Known rows, with every step that occurs
a, r, x: [ -8  -2   9  -1   2  -7  -2 -23  18   7  -3  15 -13  -5   1 -17  10  -5
 -23  -9 -11   1 -12  -5  -7]
g, a: [  1  -5 -12   2   6   3  -5 -10  -2  -8  -6  -4   1  -9   1   6  -8   4
   2   1  -2  -3  -7   3   5]
a, z, x: [-15 -20   1 -14  -4  -2   8   2  -6   2  10   1  11  12  12 -11   1  -3
  -7   3 -15   8   0   8 -17]
w, r, x, a: [-15  10   4  20  -5   3  -7 -16  21  -2  -5   2 -23 -14 -12   5  -2  21
  -1 -17  -8  -1  -7   4  25]
z, w, x, r, a: [ 12   0 -22  -8  24 -13  11  17 -16   7  14   4  -6   5   7   2  23 -18
  -6   2  20   7 -10  -9   7]
g, a, w, x, r: [ 16   4 -13   0  16  -1   4  16  -6   2   6  12  11  -3   2   7   8  12
  13  15  23   0  16  13  11]
w, x: [ -1  -8  -9   0  12   3  13  -7 -10   2   4   3   3  -2   8  -5  15 -13
  -4   3  11 -11   3   1  -9]
w, x, r, a: [  7   0  -7   8  18  -1   6  10 -10   7  13   4  -5   2   9   1  17 -18
  -7   5  20  22 -10  -4  13]
x, a: [-13   6  -8   8  -2   9   3 -10   9 -12   4  -4  -8  -7  -7   0 -11   1
   1  -4   4  -2 -11   4  18]
z, g, a, r, x: [  6  -4   4  -9   7 -11 -21 -21  -8  17 -15   7 -21  -4  -1 -10   2   8
  -7  -9  -8  -9   4   4  -1]
z, x, r, a, w: [ 11 -12   2  -5   2 -13   0  33   0   8  18   4  13   1   5  -2  18  -3
  -9  11   8  22  -2  -1   6]
z, w, r, g: [  2   1  -3  -5   6 -13  -6 -13  11  -3 -15  -5 -16 -10  -6   1  10   8
 -13 -19  -7 -18  -7 -14  -4]
g, a, r: [  2   2  -5  -5  10   1 -11 -12   3  -6  -4  -1  -9 -15  -4  -2  -5  -4
 -14  -3  -3  -2  -4  -7  -4]
w, z: [ -7   2  -1   6 -10  10  14  -2  -1  -6   5  -9  10  13   6   4  -1 -11
   3   1  -3  -2  -6   0  -9]
w, r, x, a, g: [ -7  21  13  20 -13   8  -6 -17  19   3 -11   6 -13 -14 -25   5 -10  14
  11 -12  -5  -2  -3  -5  20]
w, z, g: [  0   0   1  -1 -13   4   1   0 -17   9  -3 -12   4  18   2   0   3  -9
   9  -3   0 -12   6   6  -7]
r, a, w, z, g: [ 17  -3   5  -3 -15  -2  -8  34 -15   3  -1  -9  24   8   7  11   2 -11
   9  12   1  -1  14  -4 -11]
g, a, z, x: [-10 -20  -7 -14   4   1   2   3 -15  -4   4  -3   9   7  13  -1 -11   8
   3   8 -15   9   3  11 -13]
z, g: [  4  -6  -2  -5  -5  -6 -12 -10 -11  15  -9  -3  -2   1  -2  -9   9  -6
  -1  -8   1 -14   1   6   3]
x, r: [ -3   7  -4   8  -1  -2   1 -10  10   7   4   6  -6   4  -5  -6  10  -3
  -5  -6   9  12 -18   8  22]
r, x, a, w: [-7  4  1  7 -7 -1  3 -2 22 -8  0 16  5 -8 -3  0 -6 19  7  4 -1 -5  1 11
 14]
w, z, g, a, r, x: [  2   1   8  -4   0  -1  -9 -12 -14  11  -9  -2 -15  13   4  -1  -4   6
   2  -5 -10  -7   8   3 -11]
r, g, a, w, z: [  8   0   5   4  -2   8   5   4   6 -21  -9  -6  16   5  12  16 -18  14
  15  13  -2  -5  10   0 -15]
a, w, x, r, g: [10  2  5  2 13 -4 11  1 10  2  3 16  2  4  8 -6 14  4  2  8 22  1  9  6
  1]

Rows
[  7   5   1  -8  -1   5 -11   0 -20   5  -5 -14  -9   8  -2   2  -8  -4
   2  -4  -1 -11  13  -1 -12]
w, z, g, a, r
[ -9  15   7  13  -9   7   6 -22  14  -1  -6  11  -4  -2 -14  -3 -16   4
  14  -2  -2   2 -10   0  13]
r, x, a, g
[ 22  -9 -11 -13  12  -5  -9  16 -28   9  -7   4  14  -6   4   5   7   8
  16  13  16 -26  34  11  -9]
z, g, a, w, x
[  3   4 -13  -8   1 -11  -7   2   4   3  -7  -3  -6 -12 -14   5  16   2
 -10 -17  -6 -20  -4  -9   2]
z, w, r
[-15  -5   2  -9   7   1   5  -5   3  -3  17  -6 -19  -6  -8 -15   0  -5
 -20  -7   1  -3   0  -4  -3]
z, x, a, r
[  2  -1   4  12   8   3 -17 -20   9  -9 -21 -10 -18 -18  -1  11  -6  19
  -3 -12  -7  -3  -3  -6   6]
w, r, g, a
[  3   4   1   1 -15   6  12  19   6  -9   4  -1  29   7   3   7   0  -3
   7  12   0  -8  10   2 -14]
a, w, z
[-11   6   9   3 -13  17  24   5 -11  -6  15 -15   8  18 -10   3 -17  -8
  19   6   3  -1   6  -3 -10]
w, z, x, a, g
[ 10   1   4  -6 -19   0  -1  20 -10   7  -2  -3  22  12   0   3   4  -1
  14   7   3 -18  21   8 -12]
a, w, z, g
[ 11   4   6   6  -6   3  -4   3  -1  -1  -6  -2  14  -8  -6   4  -6 -26
   0   5  -1  13 -12 -20  -2]
r, a, g
[ -4  -1  13  -3   8  -3  -4 -27  18  -5  -9   1 -18  -8   3 -16   0  -9
 -26 -10  -5  -1 -11 -14 -13]
a, r, g
[ 10 -13   5  -6  11 -10   0   4   4  -1   3   3   0   4   6  -1   3  24
   3   7   8   7   6  10   3]
z, x, r, g, a, w
[ -5  19   2   9 -10  14   4 -11   8  -8  -2  -1   2  -6 -20   1 -20  -6
  14  -1   7  -3  -6  -4  13]
x, a, g
[ -8 -23   1 -11   0  -4   2  17 -11  -1  11  -4  12   7  18  -4  -1 -14
 -11   9 -16  25  -7  -4 -15]
r, a, z, x
[  7   4  13   6  -8   5  16  22 -14  10  18 -10  10  25  -2   5   2 -21
   9  10   7  29  -7 -12  -3]
w, z, x, r, a, g
[  4  -1   6  -1 -12  -4 -30  17 -11  11 -12  -7  -1  -7   0   6   0  -3
  -5  -8 -16  14   4  -5   5]
w, r, a, z, g
[ -5   7 -10 -16  30  -4  14 -14   0 -12   5   1 -30  -4   0 -10  -1  -6
 -13  -7  13 -20   2 -15 -14]
z, w, x, a, r, g
[  6 -15  -3  -9  -3   3  13  26 -14  -8  10 -10  26  10   8  12  -3  11
  12  18  -2  -9  20   6 -22]
g, a, w, z, x
[-17   2  -2  13  -1   3   6 -22  15  -5   0   8 -14  -3   0  -3  -7  11
   2  -6  -4   1 -14   8  18]
r, x, a
[-26   4   0   6  -8   7   4 -15  16  -9   0  14  -5   5   6  -4 -21  14
   6  -1 -15  14 -11  14  11]
r, x, a, z
[  9   5   3   4 -12  -3 -13  14  18   0  -8   3  14 -22 -14   5  12  10
  -6  -3  -3 -12  12  -3   3]
a, w, r
[ -5   6  -2   5  -3   0  -6  13   6   0   8   7   4   7   9   0  -5 -10
  -5   4  -4  42 -21   2  17]
x, r, a, z
